Below are the code and all the weights of a small trained network. Each question names an input and a target symbol and asks about switching units off, where a switched-off unit gives its printed mean instead of its output.

import numpy as np


def w(rows, s, z=0):
    codes = np.array(rows[::2]) - 128.0
    scale = np.full(codes.shape[1], s)
    scale[-1] = z or s
    return codes * scale


def f(y):
    return np.maximum(y, 0)


def softmax(a):
    e = np.exp(a - a.max(-1, keepdims=True))
    return e / e.sum(-1, keepdims=True)


def log_softmax(a):
    a = a - a.max(-1, keepdims=True)
    return a - np.log(np.exp(a).sum(-1, keepdims=True))


def net(x, mask):
    ids = ['αγζηξσφ'.index(c) for c in x.split()]
    T = len(ids)
    res = E[ids] + P[:T]
    u = 0
    for l in range(3):
        q, k, v = (res @ M[l].T for M in (Q, K, V))
        z = softmax(np.where(np.tri(T) > 0, q @ k.T / 2**0.5, -1e9)) @ v
        res = res + np.where(mask[u], z, O[l][:, -1]) @ O[l][:, :-1]
        u += 1
        y = f(res @ A[l][:, :-1].T + A[l][:, -1])
        res = res + np.where(mask[u : u + 4], y, B[l][:, -1]) @ B[l][:, :-1]
        u += 4
    return log_softmax(res[-1] @ U[:, :-1].T + U[:, -1])


Q, K, V, O, A, B = {}, {}, {}, {}, {}, {}
E = w([
[143,188,49,114],'α',
[69,152,196,116],'γ',
[99,167,169,117],'ζ',
[175,30,237,255],'η',
[114,239,177,110],'ξ',
[70,115,141,109],'σ',
[7,69,21,242],'φ',
],0.0094)
P = w([
[56,110,224,123],'0',
[241,184,93,230],'1',
[193,231,92,225],'2',
[91,254,109,180],'3',
[62,228,124,175],'4',
[45,192,132,174],'5',
],0.0062)
Q[0] = w([
[137,30,91,135],'L0H0',
[73,253,190,196],'L0H0',
],0.0059)
K[0] = w([
[227,158,111,165],'L0H0',
[3,11,165,142],'L0H0',
],0.0068)
V[0] = w([
[74,42,203,50],'L0H0',
[140,24,209,2],'L0H0',
],0.0062)
O[0] = w([
[96,180,142,204,151],'L0H0',
[75,217,97,254,4],'L0H0',
],0.0083,0.0025)
A[0] = w([
[167,178,12,101,61],'L0N0',
[125,94,62,92,254],'L0N1',
[130,88,1,115,126],'L0N2',
[38,111,62,173,102],'L0N3',
],0.0072,0.0052)
B[0] = w([
[64,189,178,107,152],'L0N0',
[230,108,249,210,254],'L0N1',
[44,2,130,175,184],'L0N2',
[87,122,71,171,188],'L0N3',
],0.0083,0.0039)
Q[1] = w([
[112,100,204,239],'L1H0',
[254,129,244,136],'L1H0',
],0.0064)
K[1] = w([
[19,238,58,144],'L1H0',
[4,4,76,177],'L1H0',
],0.0041)
V[1] = w([
[73,120,2,237],'L1H0',
[251,71,146,149],'L1H0',
],0.0079)
O[1] = w([
[52,152,39,217,255],'L1H0',
[93,6,113,97,58],'L1H0',
],0.014,0.0038)
A[1] = w([
[231,209,254,41,169],'L1N0',
[136,72,121,211,88],'L1N1',
[95,190,196,119,253],'L1N2',
[95,234,80,180,83],'L1N3',
],0.0081,0.0047)
B[1] = w([
[200,77,201,80,182],'L1N0',
[77,82,161,106,182],'L1N1',
[255,136,146,193,208],'L1N2',
[86,154,39,156,252],'L1N3',
],0.0099,0.013)
Q[2] = w([
[124,148,116,254],'L2H0',
[72,164,47,185],'L2H0',
],0.0067)
K[2] = w([
[8,119,166,254],'L2H0',
[86,89,133,166],'L2H0',
],0.0073)
V[2] = w([
[155,254,53,101],'L2H0',
[82,82,42,91],'L2H0',
],0.0073)
O[2] = w([
[48,244,142,36,170],'L2H0',
[66,3,139,59,2],'L2H0',
],0.0079,0.0051)
A[2] = w([
[254,96,216,194,2],'L2N0',
[124,222,23,144,192],'L2N1',
[220,171,98,109,180],'L2N2',
[232,99,80,207,78],'L2N3',
],0.0058,0.0078)
B[2] = w([
[98,212,56,36,218],'L2N0',
[86,2,198,109,251],'L2N1',
[171,135,172,181,200],'L2N2',
[76,111,40,81,212],'L2N3',
],0.0073,0.019)
U = w([
[120,88,106,43,86],'α',
[92,143,191,184,130],'γ',
[185,90,254,203,253],'ζ',
[100,110,44,222,144],'η',
[145,149,110,177,109],'ξ',
[33,135,78,73,36],'σ',
[120,49,214,109,126],'φ',
],0.0069,0.0062)

Each question gives the input, a string of symbols that net reads in full, and the target symbol t.
The units are the heads (2 rows each of Q, K, V and O) and the neurons (one row each of A and B). Each row of codes is followed by its name. A weight is (code - 128) times the scale printed after its matrix; where a second scale follows, it is the last column's (O, A, B and U).
mask holds one flag per unit, layer by layer, with each layer's heads first. A switched-off unit (its flag False) gives its mean, the last column of its rows in O or B, instead of its output. The means were averaged over made-up inputs and are rounded, as every weight is.
A unit's drop is (log p(t) with every unit on - log p(t) with that unit switched off) / (log p(t) with every unit on - log p(t) with every unit switched off).
The circuit of an input: a set's keep is (log p(t) with only the set's units on - log p(t) with every unit switched off) / (log p(t) with every unit on - log p(t) with every unit switched off). Starting from the 12 units with the biggest drops (on a tie, the unit counted first), units are removed one at a time, each time the one whose removal leaves the highest keep (on an exact tie, the one counted first), for as long as the keep stays at least 0.8.
units of the circuit, in order: the units of the circuit, biggest drop first
unit that matters most: the unit with the biggest drop
k most important neurons: the k neurons with the biggest drops, biggest first
top k neurons in layer l: the k neurons of layer l with the biggest drops, biggest first
input η ξ ξ, target η: unit that matters most : L0H0
input α η φ ζ, target η: top 2 neurons in layer 2 : [L2N1 L2N3]
input η σ η ζ, target η: units of the circuit, in order : [L0H0 L2H0 L1N1 L2N3]
input φ σ α ζ η, target φ: units of the circuit, in order : [L1H0 L2H0 L1N3 L1N1]
input φ ζ σ γ, target ζ: units of the circuit, in order : [L2N3 L2N0]
input σ ξ ξ γ, target σ: 2 most important neurons : [L1N3 L0N1]
input γ ζ α ξ, target γ: 2 most important neurons : [L1N2 L2N1]
input σ ζ ξ, target σ: 4 most important neurons : [L1N3 L0N1 L0N3 L1N0]
input ζ η φ η, target η: 2 most important neurons : [L0N2 L2N1]
input ζ η η α, target ζ: units of the circuit, in order : [L1H0 L2N0 L2N3]
input ζ φ α γ σ, target ζ: units of the circuit, in order : [L2N0 L2N3]
input σ α ξ ζ σ σ, target σ: units of the circuit, in order : [L2H0 L0H0 L1N3 L1H0]
input γ γ η ξ, target γ: 2 most important neurons : [L1N2 L0N1]
input φ γ α σ, target ζ: units of the circuit, in order : [L2N0]
input φ φ η ζ ξ σ, target φ: units of the circuit, in order : [L1H0 L2H0 L2N0]
input φ ζ η ζ α, target φ: 2 most important neurons : [L0N3 L1N0]
input ξ σ ξ, target ξ: 2 most important neurons : [L2N0 L1N0]
input ξ σ σ ξ η, target ξ: top 3 neurons in layer 1 : [L1N0 L1N2 L1N3]
input α φ γ ζ φ, target α: 2 most important neurons : [L2N0 L1N3]
input η γ φ γ, target η: 2 most important neurons : [L1N1 L0N2]
input γ ζ σ σ φ η, target η: 2 most important neurons : [L0N2 L0N3]
input φ α φ, target φ: most important neuron : [L1N3]
input ξ α α, target ξ: 2 most important neurons : [L2N0 L1N0]
input σ ξ η, target σ: 3 most important neurons : [L1N3 L0N1 L0N3]
input γ γ σ σ η α, target γ: top 2 neurons in layer 2 : [L2N0 L2N3]
input α σ γ σ α σ, target α: top 2 neurons in layer 1 : [L1N0 L1N3]
